Below is a small trained network, with its code and all its weights. Each question gives an input and a class and asks what happens when units are switched off, that is, made to give their printed mean instead of their output.

import numpy as np


def w(rows, s, z=0):
    codes = np.array(rows[::2]) - 128.0
    scale = np.full(codes.shape[1], s)
    scale[-1] = z or s
    return codes * scale


def f(y):
    return y / 2 * (1 + np.tanh(0.7978845608 * (y + 0.044715 * y**3)))


def log_softmax(a):
    a = a - a.max(-1, keepdims=True)
    return a - np.log(np.exp(a).sum(-1, keepdims=True))


def net(x, mask):
    res = np.array(x, float).reshape(1, 7) / 4 @ E
    y = f(res @ A[0][:, :-1].T + A[0][:, -1])
    res = res + np.where(mask, y, B[0][:, -1]) @ B[0][:, :-1]
    return log_softmax(res[-1] @ U[:, :-1].T + U[:, -1])


A, B = {}, {}
E = w([
[133,137,127,123,133,123],'x0',
[115,163,103,254,206,216],'x1',
[115,72,211,24,204,179],'x2',
[6,191,165,98,114,126],'x3',
[129,133,124,124,133,123],'x4',
[133,138,123,119,132,127],'x5',
[192,190,253,162,110,161],'x6',
],0.0082)
A[0] = w([
[131,155,104,151,210,151,109],'neuron 1',
[85,54,66,138,176,104,132],'neuron 2',
[120,142,122,196,143,166,2],'neuron 3',
[153,79,81,160,146,215,116],'neuron 4',
[125,112,141,95,85,89,98],'neuron 5',
[138,60,176,105,146,154,166],'neuron 6',
[98,100,89,127,181,86,65],'neuron 7',
[96,106,157,53,100,72,215],'neuron 8',
[158,118,137,97,104,81,134],'neuron 9',
[144,116,136,83,74,114,49],'neuron 10',
[108,81,170,107,227,131,94],'neuron 11',
[120,123,124,157,160,158,128],'neuron 12',
[6,168,159,123,109,132,139],'neuron 13',
[120,144,110,176,91,104,91],'neuron 14',
[59,114,68,109,130,137,100],'neuron 15',
[144,202,180,135,139,120,108],'neuron 16',
[167,58,117,144,149,125,107],'neuron 17',
[131,109,203,165,95,150,154],'neuron 18',
[109,126,111,188,58,111,112],'neuron 19',
[167,143,153,148,86,187,146],'neuron 20',
[89,88,162,95,176,176,129],'neuron 21',
[71,162,126,157,166,160,114],'neuron 22',
],0.012,0.0032)
B[0] = w([
[47,72,110,135,90,198,199],'neuron 1',
[170,97,200,27,168,109,235],'neuron 2',
[102,133,146,119,103,123,193],'neuron 3',
[145,119,145,175,112,185,213],'neuron 4',
[67,47,125,154,97,183,180],'neuron 5',
[115,190,77,169,130,77,217],'neuron 6',
[116,146,190,85,149,131,179],'neuron 7',
[115,109,92,158,142,189,254],'neuron 8',
[95,80,101,183,97,166,184],'neuron 9',
[82,118,161,164,101,165,173],'neuron 10',
[88,168,108,166,140,44,227],'neuron 11',
[100,110,120,162,77,144,172],'neuron 12',
[255,163,14,133,156,191,248],'neuron 13',
[69,174,139,114,186,61,187],'neuron 14',
[155,141,209,40,155,138,207],'neuron 15',
[145,135,205,75,134,142,206],'neuron 16',
[190,108,104,144,155,110,182],'neuron 17',
[147,146,161,65,164,162,203],'neuron 18',
[80,181,117,154,180,54,207],'neuron 19',
[152,129,155,105,133,125,200],'neuron 20',
[80,189,93,180,166,64,226],'neuron 21',
[126,51,121,153,66,199,205],'neuron 22',
],0.0082,0.0078)
U = w([
[9,61,123,173,69,208,87],'0',
[44,192,94,175,172,33,52],'1',
[224,123,39,146,149,167,254],'2',
[119,122,229,50,162,147,73],'3',
],0.012,0.004)

Each question gives the input, the list of numbers given to net, and the class t.
The units are the neurons (one row each of A and B). Each row of codes is followed by its name. A weight is (code - 128) times the scale printed after its matrix; where a second scale follows, it is the last column's (A, B and U).
mask holds one flag per neuron, in row order. A switched-off neuron (its flag False) gives its mean, the last column of its row in B, instead of its output. The means were averaged over made-up inputs and are rounded, as every weight is.
A unit's drop is (log p(t) with every unit on - log p(t) with that unit switched off) / (log p(t) with every unit on - log p(t) with every unit switched off).
The circuit of an input: a set's keep is (log p(t) with only the set's units on - log p(t) with every unit switched off) / (log p(t) with every unit on - log p(t) with every unit switched off). Starting from the 12 units with the biggest drops (on a tie, the unit counted first), units are removed one at a time, each time the one whose removal leaves the highest keep (on an exact tie, the one counted first), for as long as the keep stays at least 0.8.
units of the circuit, in order: the units of the circuit, biggest drop first
top k neurons: the k neurons with the biggest drops, biggest first
drop when u is switched off: that unit's drop, to one decimal
input [-8,-4,8,4,7,-7,-7], class 1: top 2 neurons -> [neuron 21; neuron 11]
input [-1,-3,-1,-3,-8,5,-6], class 3: units of the circuit, in order -> [neuron 13; neuron 2]
input [-8,-4,1,-2,-2,-7,4], class 0: units of the circuit, in order -> [neuron 13; neuron 2]
input [-3,6,-5,-1,6,5,-8], class 3: units of the circuit, in order -> [neuron 2; neuron 15]
input [-5,2,-1,-5,-3,5,-7], class 3: units of the circuit, in order -> [neuron 2; neuron 13]
input [5,2,-1,-4,7,3,7], class 3: top 2 neurons -> [neuron 13; neuron 16]
input [5,3,-4,-1,-2,-2,4], class 1: top 2 neurons -> [neuron 2; neuron 13]
input [0,2,2,5,6,-4,-7], class 3: top 2 neurons -> [neuron 15; neuron 2]
input [8,4,6,1,-5,3,4], class 1: units of the circuit, in order -> [neuron 21; neuron 11]
input [0,5,-8,-5,-5,7,6], class 1: units of the circuit, in order -> [neuron 19]
input [7,4,0,-2,4,-2,0], class 0: top 2 neurons -> [neuron 13; neuron 1]
input [1,-3,4,-1,-4,8,-3], class 1: top 2 neurons -> [neuron 13; neuron 22]
input [-7,-1,-2,7,-7,-1,-8], class 3: top 3 neurons -> [neuron 15; neuron 2; neuron 7]
input [5,-1,-2,6,-5,7,-7], class 3: units of the circuit, in order -> [neuron 15]
input [-2,5,0,4,0,7,-7], class 3: top 2 neurons -> [neuron 15; neuron 2]
input [-4,7,8,-2,-2,-7,-1], class 1: top 3 neurons -> [neuron 11; neuron 21; neuron 6]
input [-4,-7,0,6,4,1,5], class 0: top 2 neurons -> [neuron 5; neuron 10]
input [6,5,-8,-4,3,1,-4], class 1: top 2 neurons -> [neuron 19; neuron 14]
input [-2,-4,1,5,-4,-3,2], class 2: top 2 neurons -> [neuron 13; neuron 1]
input [-8,-6,3,6,-7,-2,6], class 0: top neuron -> [neuron 5]
input [0,-6,2,-5,5,2,5], class 0: top 2 neurons -> [neuron 13; neuron 9]
input [-7,6,-5,0,5,3,-7], class 3: units of the circuit, in order -> [neuron 2; neuron 15]
input [8,-7,4,-7,1,5,7], class 0: drop when neuron 2 is switched off -> 0.2
input [0,-2,3,8,-2,-3,3], class 2: drop when neuron 13 is switched off -> 0.5
input [6,4,3,-3,-6,3,3], class 0: drop when neuron 17 is switched off -> 0.0
input [-1,5,6,4,4,-8,-4], class 1: drop when neuron 9 is switched off -> 0.1
input [-3,-3,-2,-4,-1,-8,8], class 3: units of the circuit, in order -> [neuron 13]
